The symbols move the nodes like this.
z363 n z655
z363 y z529
z487 n z685
z487 y z815
z713 n z177
z713 y z805
z815 n z405
z815 y z487
z452 n z490
z452 y z176
z651 n z782
z651 y z523
z361 n z33
z361 y z603
z522 n z363
z522 y z106
z529 n z106
z529 y z363
z498 n z198
z498 y z850
z655 n z631
z655 y z380
z490 n z116
z490 y z250
z400 n z15
z400 y z657
z850 n z727
z850 y z498
z631 n z851
z631 y z626
z166 n z250
z166 y z116
z380 n z529
z380 y z655
z962 n z811
z962 y z403
z176 n z766
z176 y z452
z840 n z452
z840 y z766
z660 n z487
z660 y z405
z685 n z651
z685 y z162
z750 n z403
z750 y z811
z782 n z522
z782 y z659
z727 n z840
z727 y z739
z626 n z380
z626 y z631
z250 n z176
z250 y z490
z805 n z400
z805 y z713
z265 n z750
z265 y z596
z596 n z361
z596 y z265
z603 n z265
z603 y z361
z403 n z166
z403 y z962
z979 n z805
z979 y z177
z766 n z739
z766 y z840
z405 n z985
z405 y z660
z739 n z498
z739 y z727
z851 n z850
z851 y z198
z198 n z626
z198 y z851
z985 n z979
z985 y z637
z523 n z162
z523 y z651
z177 n z637
z177 y z979
z106 n z659
z106 y z522
z657 n z713
z657 y z400
z637 n z660
z637 y z985
z116 n z962
z116 y z166
z659 n z523
z659 y z782
z33 n z657
z33 y z15
z162 n z815
z162 y z685
z15 n z603
z15 y z33
z811 n z596
z811 y z750

In the rows, zero is written as 109.

The rows follow the links: the fewer symbols apart two nodes are, the more alike their rows tend to be.

Each row is also shifted at random along 4 hidden directions that mean nothing.

Some nodes, each with a row of numbers:
z529	[163,143,115,80,117,120,135,86,137,116,115,98,100,95,100,136,112,112,135,120,110,78,111,113,130,142,97,105,93,121,72,127,119,105,98,66,91,129,117,131,134,125,105,111,99,108]
z637	[23,105,136,104,105,101,96,113,114,132,136,113,122,95,83,103,104,96,99,127,108,106,135,111,107,136,130,133,138,126,114,126,100,122,96,92,102,100,85,110,108,112,131,130,108,98]
z265	[158,82,114,137,110,95,90,131,95,102,127,120,111,120,120,101,99,110,77,90,122,120,116,98,91,88,125,119,132,105,138,105,95,122,116,145,124,84,104,90,77,94,91,105,123,116]
z651	[60,114,148,109,99,117,84,120,114,106,120,107,96,83,112,108,86,127,122,97,131,129,119,99,133,139,85,112,124,96,86,133,82,108,111,86,134,80,85,103,125,109,104,115,91,99]
z116	[175,99,83,117,111,91,113,113,101,81,85,137,109,120,108,111,118,90,106,85,133,113,112,98,109,75,126,108,95,109,125,92,135,116,117,152,121,143,114,114,94,115,96,82,118,102]
z361	[131,88,103,104,112,93,109,98,88,78,85,116,134,85,78,102,95,80,101,102,126,115,134,107,98,91,141,131,128,117,147,113,139,108,97,141,100,143,98,133,108,129,104,111,108,86]
z166	[120,104,106,106,127,102,109,124,103,112,121,113,124,105,106,101,95,105,65,93,102,107,131,103,115,83,114,130,137,93,144,105,83,109,134,140,86,110,96,91,92,110,92,106,105,123]
z655	[105,125,107,106,112,135,121,100,103,91,92,85,90,111,145,115,91,142,132,92,113,120,89,107,131,109,77,88,103,91,82,118,92,81,111,92,124,76,129,100,116,113,67,105,91,122]
z626	[38,137,111,78,122,109,122,112,135,127,121,112,109,101,89,128,114,105,116,109,122,79,135,115,135,128,95,112,102,105,84,116,103,112,119,89,94,139,101,121,122,128,118,102,97,111]
z782	[22,119,125,106,110,133,113,103,112,109,111,82,102,96,128,113,87,134,126,108,103,110,95,111,121,129,92,102,121,97,90,129,82,92,107,74,110,75,115,102,121,107,86,125,92,111]
z15	[87,81,90,142,105,107,97,122,101,138,113,105,120,139,140,84,127,116,83,142,58,121,79,119,63,89,127,105,120,120,136,88,100,121,103,127,100,83,130,82,83,84,133,122,135,129]
z522	[83,128,129,105,105,127,101,116,119,128,116,93,93,105,131,105,105,136,123,114,102,117,89,113,129,126,79,102,110,98,82,128,80,106,111,74,116,79,108,95,128,101,107,114,96,117]
z250	[84,107,110,101,127,96,102,133,109,129,142,128,128,116,105,98,106,104,66,95,113,107,138,107,117,88,110,126,137,101,141,104,83,119,136,137,91,118,93,93,96,107,117,102,104,118]
z177	[115,100,135,99,120,97,116,99,114,121,141,99,130,93,77,118,100,96,90,124,103,80,140,110,96,138,139,136,138,130,116,123,107,126,85,85,91,105,92,115,101,106,105,132,118,106]
z603	[165,79,109,137,98,102,81,133,87,93,98,122,110,114,120,80,102,107,90,94,120,138,105,102,90,90,127,119,127,98,141,108,99,110,113,147,130,83,102,86,94,97,108,113,116,102]
z766	[87,119,117,82,129,104,117,112,109,83,107,112,121,82,90,117,82,105,85,70,146,102,150,104,148,98,103,127,133,86,129,120,95,95,136,128,97,129,83,114,117,133,74,97,85,105]
z811	[101,89,91,111,106,94,106,107,86,73,71,130,120,101,85,100,106,80,103,83,134,128,126,109,104,72,135,125,114,107,145,100,145,106,111,157,115,145,100,123,109,126,113,94,108,81]
z979	[53,87,98,141,90,117,102,100,87,104,79,98,103,127,135,87,116,118,127,125,80,134,66,119,70,99,120,100,102,122,117,98,120,97,81,112,122,83,131,100,106,94,121,115,130,107]
z405	[150,98,112,134,95,108,109,108,113,95,122,109,93,123,124,127,115,112,144,118,122,106,76,91,83,131,115,90,80,133,75,103,130,125,71,81,138,87,127,111,86,91,87,108,129,118]
z851	[83,121,90,118,103,127,110,119,112,109,99,107,84,127,149,112,115,126,124,100,115,118,76,111,126,98,86,83,77,93,90,99,95,96,127,109,127,94,133,94,111,107,95,91,105,121]
z162	[91,118,101,122,87,134,106,82,105,120,68,94,101,109,111,97,119,109,148,145,75,130,76,127,102,127,96,88,85,124,87,106,131,95,88,84,112,111,128,129,145,114,156,119,114,88]
z657	[135,97,119,97,121,96,115,90,103,98,108,101,140,77,69,106,91,89,96,112,112,97,143,111,97,115,138,137,137,120,135,116,127,107,92,113,91,127,88,129,110,119,104,124,106,93]

Where do the symbols, taken in turn from left to right, take each start?
Answers are names.
[126,82,107,125,105,102,85,132,87,112,101,120,126,112,113,79,98,112,76,95,107,138,116,111,108,81,117,118,133,86,154,102,91,108,127,154,115,102,93,93,99,103,125,110,112,100]
n y n: z811
[115,120,99,123,108,112,109,126,104,79,105,122,85,123,143,125,107,125,127,75,151,118,84,92,127,89,90,83,72,95,83,98,107,110,122,126,145,97,126,92,94,104,70,77,111,124]
y n y: z851
[124,145,111,83,104,124,124,91,134,145,114,103,99,118,102,122,125,114,144,146,80,87,100,126,113,141,91,99,86,126,68,116,125,116,96,61,91,128,125,129,132,114,141,109,108,108]
y y: z106
[91,109,72,119,107,109,109,115,96,92,70,119,101,129,123,106,117,102,118,88,117,132,94,112,112,68,103,89,81,98,120,89,130,96,124,149,119,134,126,112,106,112,114,79,116,102]
n y n y: z452
[75,121,138,97,123,122,121,104,121,119,141,83,111,95,109,117,94,124,111,125,92,91,111,109,112,147,106,114,126,117,90,133,85,108,96,63,98,78,104,102,108,99,88,132,105,133]
y y y: z162
[80,112,149,102,103,102,90,117,119,146,149,112,119,98,89,100,111,105,100,133,103,105,134,111,104,151,121,130,138,123,106,122,89,129,99,78,108,93,85,112,111,103,144,136,111,104]
y y n: z487
[145,113,62,112,109,126,121,97,97,104,60,107,106,127,131,100,115,111,117,109,80,128,78,127,112,66,96,86,88,97,120,87,124,83,127,133,102,126,137,112,127,118,124,95,111,106]
y y: z840
[133,86,95,139,103,119,116,87,86,100,76,85,115,116,136,93,103,116,119,130,66,125,68,118,67,99,121,103,109,117,125,107,119,92,86,111,109,81,133,104,106,96,109,130,123,106]
n n n y: z361
[118,94,87,122,97,92,91,124,105,115,95,149,114,134,98,91,133,83,96,103,117,126,118,112,102,77,129,108,94,114,136,87,136,127,118,157,115,152,113,125,105,113,146,86,123,91]
n y y: z811
[88,132,103,62,151,115,151,80,112,90,99,82,125,85,90,134,87,112,101,98,104,70,132,117,143,107,103,115,123,97,118,122,103,81,123,96,65,132,107,122,123,133,64,109,86,121]
n n: z626
[143,141,124,83,98,112,102,104,133,143,109,120,106,101,87,112,124,100,129,125,109,109,127,121,141,136,90,110,102,115,82,120,113,113,118,81,102,142,99,133,143,129,154,107,91,89]
n y: z363
[153,106,68,117,109,114,131,94,102,111,78,110,116,130,121,107,130,103,105,118,77,105,91,124,93,75,116,101,83,114,132,86,130,102,119,140,89,138,132,112,99,115,120,97,125,116]
n y n y: z490
[98,116,83,121,98,125,103,113,97,107,68,119,92,133,133,101,116,112,122,96,107,134,76,122,120,77,88,83,78,96,105,91,112,98,132,140,118,118,131,103,113,120,122,85,107,109]
y n n y: z851
[156,95,113,141,81,104,88,117,101,94,111,117,91,122,123,108,125,115,133,119,124,130,78,93,85,122,118,96,93,122,84,106,127,123,83,105,149,85,123,106,99,89,111,115,129,100]
y y: z985
[117,82,97,135,101,108,100,108,90,109,87,104,113,122,131,87,109,114,106,124,78,130,76,110,76,93,126,107,113,111,124,97,110,100,100,128,121,85,124,95,97,93,117,120,131,111]
n y n: z657
